Each row is followed by its class. Each block has new classes.
22 19 4 -13 20 1 22 23 -9 -7 -14 -27 3 -7 26 -13 5 -13 18 -16 -25 -23 -6 54 -8 7 -12 1 -12 7 -16 -48 -9 12 -9 -29 -31 -16 -19 25 -2 12 -8 -15 9 -16 -10 -10 4 -10 -18 18 3 2 11 -1 : dg
19 10 4 -33 16 14 12 26 -6 -3 -13 -32 -16 -1 2 -9 36 -11 26 -9 -21 -35 0 59 -15 12 1 12 -8 0 -22 -38 0 2 -13 -39 -29 -9 -8 25 -4 4 8 -15 -8 10 -21 -18 14 -15 -12 14 -3 0 -10 23 : Pm
12 7 9 -7 18 29 31 24 -17 -10 -15 -23 2 -11 14 -13 13 2 13 -8 -33 -17 -6 57 -4 10 -21 6 -12 2 -4 -54 -7 10 -12 -23 -22 -27 -27 35 5 16 -7 -1 30 -18 -5 -6 5 -15 -16 26 0 -1 22 -1 : dg
34 24 -4 -5 31 5 14 -2 -15 -7 -12 -3 -15 -23 15 -21 -7 -8 9 -6 -26 -31 -15 59 -33 -1 11 13 -4 16 -21 -20 0 18 -4 -37 -7 -41 -15 5 2 13 -3 -18 2 -10 -15 11 17 -8 -11 5 -3 4 5 -15 : hd
9 18 1 -16 14 7 26 32 -4 -7 -11 -34 11 -1 26 -8 17 -10 23 -19 -16 -39 4 44 -13 13 -25 -1 -23 1 -2 -63 -9 14 -7 -25 -36 -16 -19 26 1 17 -9 -12 11 -6 -18 -19 4 -16 -17 26 4 1 15 6 : dg
21 16 -2 -18 28 14 25 21 -9 -9 -16 -18 -10 -11 20 -16 21 -9 28 -17 -25 -32 -1 69 -28 8 -2 6 -20 8 -6 -46 -10 13 -8 -42 -25 -28 -21 34 0 24 -2 -17 4 2 -16 -10 18 -15 -18 19 0 7 10 1 : hd
23 16 6 -18 29 7 16 18 -13 -7 -20 -17 -3 -11 15 -14 36 -8 18 -9 -24 -18 -21 55 -12 9 0 6 -11 6 -17 -41 -5 11 -11 -28 -22 -21 -19 28 -6 7 -1 -11 9 -7 -10 -4 14 -8 -25 15 -16 -4 13 2 : hd
4 19 -14 -20 9 -1 20 39 4 -7 -3 -28 10 -3 8 0 26 -20 28 -21 -4 -30 10 40 -23 18 -11 -3 -33 0 -10 -45 -11 8 -5 -32 -30 -14 -15 21 -11 22 -3 -25 -18 11 -17 -24 16 -19 -4 23 -5 5 -1 14 : hd
19 6 -3 -28 27 36 21 20 -21 -9 -17 -14 -32 -7 16 -16 26 -6 20 -4 -28 -61 -6 71 -20 4 0 14 -14 4 -30 -39 -8 9 -14 -53 -29 -23 -20 31 4 9 13 -21 1 2 -21 -10 18 -12 -16 14 -6 7 -7 11 : Pm
16 12 -1 -28 20 10 14 27 -5 -7 -9 -30 -10 -2 12 -11 30 -8 30 -14 -17 -29 1 44 -16 7 -9 3 -13 1 -12 -42 -1 4 -9 -33 -27 -10 -15 22 -8 5 5 -8 -5 7 -17 -19 14 -13 -8 23 -3 -1 3 18 : Pm
-12 -12 11 -5 1 30 30 39 -3 -5 -3 -36 7 10 33 3 22 11 10 -17 -22 -15 8 25 17 15 -37 3 -15 -8 5 -49 -8 3 -16 -5 -31 -12 -19 25 10 16 0 4 29 -11 7 -17 2 -17 -10 20 7 -4 10 9 : jb
-1 12 -12 -22 20 37 28 27 -15 -8 -6 -24 -19 -4 22 -8 16 -5 21 -19 -19 -46 3 53 -17 12 -17 5 -19 -4 -18 -47 -7 9 -10 -43 -34 -14 -17 29 0 13 6 -21 0 5 -16 -19 10 -13 -6 22 -2 6 -8 6 : dg
10 2 1 -14 15 26 11 15 -12 -8 -5 -13 -24 -5 10 -8 25 3 13 -2 -16 -30 -3 44 -13 11 -3 5 -3 11 -21 -26 -5 5 -9 -30 -18 -13 -21 16 4 0 7 -7 1 -8 -17 -7 4 -5 -7 9 -5 5 -7 8 : Pm
22 1 39 -9 18 0 9 25 -11 -4 -24 -44 5 0 34 -11 22 7 10 0 -46 8 -14 43 18 3 -11 12 7 3 -4 -38 -5 -1 -27 8 -19 -9 -18 26 9 -3 -2 19 43 -17 0 -3 0 -5 -26 7 2 -9 25 3 : jb
11 5 8 3 14 16 24 17 -9 -3 -15 -20 0 -3 38 -12 4 1 7 -6 -29 -9 -8 54 -2 4 -16 3 -10 1 -6 -46 -10 8 -11 -10 -17 -25 -25 33 16 14 -6 3 33 -22 -1 0 -5 -11 -17 16 0 -5 19 -14 : dg
-8 -3 -15 -26 4 33 31 32 -1 -1 -7 -28 4 7 10 3 39 -3 25 -30 2 -28 18 37 -8 16 -37 -6 -28 -4 -7 -55 4 7 -14 -28 -34 -17 -18 34 -5 28 3 -18 -7 7 -1 -24 17 -24 -4 24 0 4 0 23 : hd
23 10 8 -12 24 10 6 5 -16 -7 -15 -11 -22 -13 13 -17 11 -1 18 0 -28 -23 -10 49 -7 -1 7 8 1 7 -88 -17 -3 5 -3 -28 -10 -14 -12 15 0 -3 10 -9 11 -6 -15 1 14 4 -13 6 1 4 1 -2 : Pm
23 18 12 -36 27 15 16 28 -10 -9 -17 -32 -18 -6 13 -17 44 -11 32 -12 -24 -33 0 73 -23 10 4 9 -13 -1 -31 -44 -2 8 -12 -47 -33 -15 -12 30 -14 7 10 -20 -11 10 -34 -21 16 -15 -20 16 -3 -1 -3 19 : Pm
31 25 -8 7 49 29 15 -8 -32 -13 -19 9 -39 -36 35 -34 -27 -6 -6 1 -33 -37 -24 78 -42 -16 19 16 -3 26 -30 -17 -9 18 -5 -43 3 -45 -34 24 13 7 -1 -29 12 -22 -13 22 20 -1 -16 7 -12 4 4 -34 : hd
11 14 -7 -21 20 3 20 19 -2 -7 -9 -21 4 -8 12 -7 21 -8 23 -17 -12 -19 -4 41 -16 14 -14 0 -14 1 -7 -38 -7 9 -7 -25 -29 -16 -10 25 -5 19 -10 -21 -10 -3 -12 -13 11 -14 -12 20 0 0 10 8 : hd
28 25 3 -23 27 6 18 19 -8 -8 -15 -17 -3 -14 17 -19 18 -16 20 -13 -21 -23 -7 62 -24 7 -1 9 -11 6 -13 -47 0 10 -8 -35 -23 -24 -17 27 -5 15 -8 -17 0 -4 -25 -9 13 -11 -19 15 -3 0 11 5 : hd
6 1 -3 -28 14 17 23 32 -4 -6 -4 -38 -6 3 12 -3 31 -8 31 -17 -14 -43 8 49 -22 15 -16 0 -21 -4 -12 -55 -5 7 -15 -39 -38 -8 -20 22 -7 16 5 -18 -9 12 -20 -21 11 -26 -6 22 1 2 -4 20 : dg
4 12 -8 -8 18 22 21 5 -12 -7 -5 -22 -12 -4 21 -6 5 -5 13 -10 -21 -41 -1 48 -15 3 -12 6 -16 4 -14 -34 -8 12 -7 -34 -27 -17 -19 21 0 9 4 -17 7 -1 -13 -11 12 -11 -6 21 1 4 2 2 : dg
-1 0 1 -39 -1 10 10 21 5 -8 -5 -35 -4 11 -6 3 47 -2 32 -15 -3 -32 9 31 -4 12 -10 1 -13 -12 -13 -32 -1 2 -7 -32 -35 4 6 14 -11 -1 11 -11 -20 24 -21 -31 7 -11 -7 13 1 2 -12 36 : Pm
9 14 -4 -18 26 23 27 17 -9 -4 -8 -30 -13 -6 26 -6 6 -9 15 -15 -24 -39 -3 62 -25 11 -12 7 -18 5 -15 -51 -4 12 -9 -39 -22 -23 -16 25 1 15 1 -21 2 0 -18 -17 9 -11 -10 27 2 3 5 3 : dg
8 6 0 -31 10 12 18 34 1 -3 -3 -36 2 6 -1 -5 42 -11 32 -19 -10 -33 10 41 -10 18 -16 0 -15 -6 -13 -42 -3 3 -11 -35 -35 -9 -6 23 -11 7 4 -21 7 18 -19 -27 12 -19 -7 18 1 -2 -2 26 : Pm
11 11 -1 -20 15 18 18 22 -12 -9 -14 -25 -11 -4 1 -10 22 -2 24 -16 -19 -29 6 54 -14 11 -7 9 -11 4 -18 -39 -1 -1 -9 -32 -17 -8 -13 22 -1 14 6 -17 1 -4 -13 -14 12 -12 -10 20 -3 2 0 13 : Pm
14 22 4 -14 24 9 23 20 -6 -8 -10 -26 4 -9 29 -10 6 -10 18 -16 -26 -7 -9 54 -18 10 -14 1 -10 5 -9 -51 -6 12 -12 -26 -22 -22 -18 28 -2 14 -7 -14 11 -8 -11 -10 6 -14 -12 24 7 1 19 1 : dg
31 22 25 -34 11 -29 5 31 10 -5 -8 -35 15 4 3 -6 45 -18 37 -10 -9 -3 0 32 -3 10 -6 5 -9 -4 -14 -39 -7 6 -1 -19 -30 2 1 10 -33 -1 -1 -2 -8 13 -21 -25 4 -8 -20 16 0 -3 6 28 : Pm
43 7 37 -1 46 24 24 10 -32 -13 -39 -13 -23 -23 56 -30 2 10 0 14 -64 -21 -19 80 0 -10 4 21 14 14 -25 -35 -7 14 -11 -21 -8 -33 -35 37 22 -5 1 11 62 -41 -8 18 10 9 -37 6 -3 -2 26 -18 : jb
16 14 -4 -14 26 20 24 16 -15 -11 -17 -15 -5 -18 23 -18 16 -5 14 -17 -24 -24 -6 68 -19 7 -3 10 -16 8 -17 -45 -8 12 -19 -36 -20 -22 -21 30 2 21 2 -10 7 -8 -10 -7 14 -11 -19 17 -5 3 7 2 : hd
8 15 2 -9 18 19 30 24 -7 -7 -14 -27 6 -5 32 -9 7 -1 13 -12 -24 -19 -2 50 -6 9 -19 3 -17 13 -5 -52 -11 9 -9 -26 -31 -21 -24 31 7 17 -9 -9 22 -9 -13 -10 4 -14 -13 27 3 -3 20 -2 : dg
29 15 11 -36 29 15 10 25 -14 -6 -20 -33 -24 -7 16 -19 45 -3 32 -6 -29 -44 -1 71 -21 8 5 13 -8 0 -35 -38 -3 3 -13 -45 -31 -13 -8 24 -4 -5 17 -18 -7 17 -31 -20 19 -8 -19 14 -5 2 -12 24 : Pm
27 14 -1 -33 20 15 17 29 -8 -5 -13 -26 6 -5 17 -8 37 -12 27 -20 -18 -15 5 54 -16 7 -13 -1 -14 1 -12 -47 -5 10 -14 -30 -26 -22 -16 27 -4 24 -4 -8 1 -4 -18 -12 12 -12 -19 23 -2 -1 11 11 : hd
32 19 2 -11 31 15 18 15 -14 -6 -17 -5 -9 -20 23 -17 12 -4 11 -13 -30 -22 -11 65 -28 7 8 9 -14 9 -21 -44 -8 17 -3 -37 -16 -25 -18 29 1 16 -4 -15 12 -3 -13 -2 18 -12 -19 16 -7 7 11 -5 : hd
14 19 -12 -26 17 4 16 20 -3 -8 -5 -19 -15 -3 0 -9 23 -14 25 -12 -8 -41 3 51 -45 11 -2 -1 -18 1 -22 -31 -3 14 -11 -47 -23 -10 -14 19 -11 9 10 -23 -29 14 -20 -17 16 -12 -12 12 -1 7 -8 10 : hd
22 4 24 -8 27 20 21 36 -15 -8 -22 -32 -1 2 43 -13 28 4 15 -6 -56 -10 -8 61 11 4 -20 12 -3 0 -15 -57 -8 9 -15 -14 -28 -19 -24 38 10 -13 -2 12 46 -19 -5 -8 4 -9 -23 17 -1 -2 18 7 : jb
16 22 -7 -22 21 9 22 18 -3 -16 -7 -19 -7 -10 16 -14 19 -12 24 -22 -17 -31 1 59 -26 15 -10 -3 -33 7 -15 -48 -9 12 -6 -38 -23 -22 -20 26 -3 22 -6 -23 -5 1 -13 -12 18 -14 -10 19 -4 3 7 3 : hd
21 23 4 -14 28 10 24 23 -10 -6 5 -31 -5 -11 33 -16 9 -3 12 -15 -24 -30 -7 68 -23 -6 -13 4 -17 7 -13 -63 -8 11 -8 -34 -28 -23 -21 29 2 14 -5 -15 17 -7 -16 -3 11 -8 -25 22 -1 5 11 -2 : dg
15 16 8 -4 18 9 23 24 -1 -4 -10 -28 4 -5 27 -6 6 -6 8 -13 -24 -10 0 42 -6 8 -15 -1 -14 5 -5 -47 -12 9 -8 -28 -28 -18 -22 28 2 13 -5 -5 20 -14 -7 -11 -3 -12 -15 26 3 -1 18 -3 : dg
18 24 7 -17 26 8 30 18 -10 -7 -11 -27 -11 -11 24 -21 10 -17 14 -15 -28 -29 -9 60 -23 9 -8 5 -12 7 -15 -43 -7 18 -6 -39 -23 -19 -15 25 1 3 -1 -17 10 -8 -20 -9 8 -12 -13 20 -1 1 10 0 : dg
38 8 37 -29 42 26 27 43 -25 -11 -37 -47 -6 -5 51 -24 51 2 31 -10 -62 -22 -16 88 1 13 -17 16 -5 0 -24 -79 -11 9 -23 -39 -36 -34 -35 54 9 5 6 -3 45 -17 -17 -9 16 -15 -38 22 -4 -3 20 16 : jb
16 3 2 -38 10 21 19 28 0 -6 -5 -35 -18 6 0 -4 50 -5 32 -14 -9 -43 10 62 -13 16 -12 2 -14 -5 -20 -40 -2 4 -10 -35 -37 -11 0 22 -4 15 20 -19 -13 22 -16 -27 18 -20 -5 18 -3 -4 -16 29 : Pm
6 0 -6 -19 19 39 18 16 -19 -11 -10 -16 -37 -5 11 -14 20 1 13 -4 -22 -51 -2 56 -19 0 1 13 -8 2 -28 -33 -2 10 -9 -45 -23 -19 -16 25 5 5 14 -20 -1 6 -12 -8 19 -12 -4 7 -4 2 -11 9 : Pm
35 23 14 -25 32 -2 10 20 -11 -8 -26 -20 3 -15 15 -20 32 -14 29 -12 -29 -8 -10 64 -18 7 4 9 -13 8 -19 -41 -9 10 -10 -31 -22 -17 -18 25 -3 6 -1 -12 14 -7 -11 -10 15 -12 -26 14 -2 -2 9 8 : hd

Each row is followed by its class. Each block has new classes.
7 -9 -15 -17 -7 -1 -1 -9 -6 8 -8 -17 -1 41 -29 20 4 7 -42 -1 -1 8 7 -22 -17 3 -34 11 31 29 73 -12 1 -7 1 9 9 3 -11 3 -16 12 15 -7 9 14 -3 0 -34 23 4 36 19 39 20 6 : rj
5 -8 -3 -9 -14 -3 -4 5 -10 6 7 1 4 2 -8 35 0 -3 26 2 9 4 -10 17 8 -1 3 -4 -10 -4 10 7 -10 9 1 -1 3 1 6 5 -5 6 -1 1 1 -10 -7 -8 7 4 5 12 1 5 -13 3 : rj
1 -12 -2 -16 -3 1 1 -2 3 4 -2 -4 -2 -1 -15 11 3 1 -11 12 5 9 10 26 10 10 2 -3 -10 4 21 3 -9 3 2 3 5 -14 7 7 0 9 1 -6 3 -4 3 -4 1 -3 3 7 -7 14 -11 7 : nl
-5 -17 -7 -38 -19 19 0 -24 8 18 -12 25 -15 49 -28 28 4 12 -17 4 2 -19 0 65 0 1 -18 24 8 10 65 1 -12 -43 16 -9 12 -27 12 9 -1 -7 4 -10 3 -8 1 -24 1 20 3 -5 -6 10 -17 7 : mh
4 -12 12 -12 -15 -11 2 -5 1 0 -1 2 5 -12 7 5 -2 5 -19 2 5 7 -1 13 0 0 -10 3 3 0 26 -4 -9 -16 5 -1 8 -13 -5 5 -3 3 8 -1 -2 1 -2 -10 8 -6 13 4 -2 2 0 4 : rj
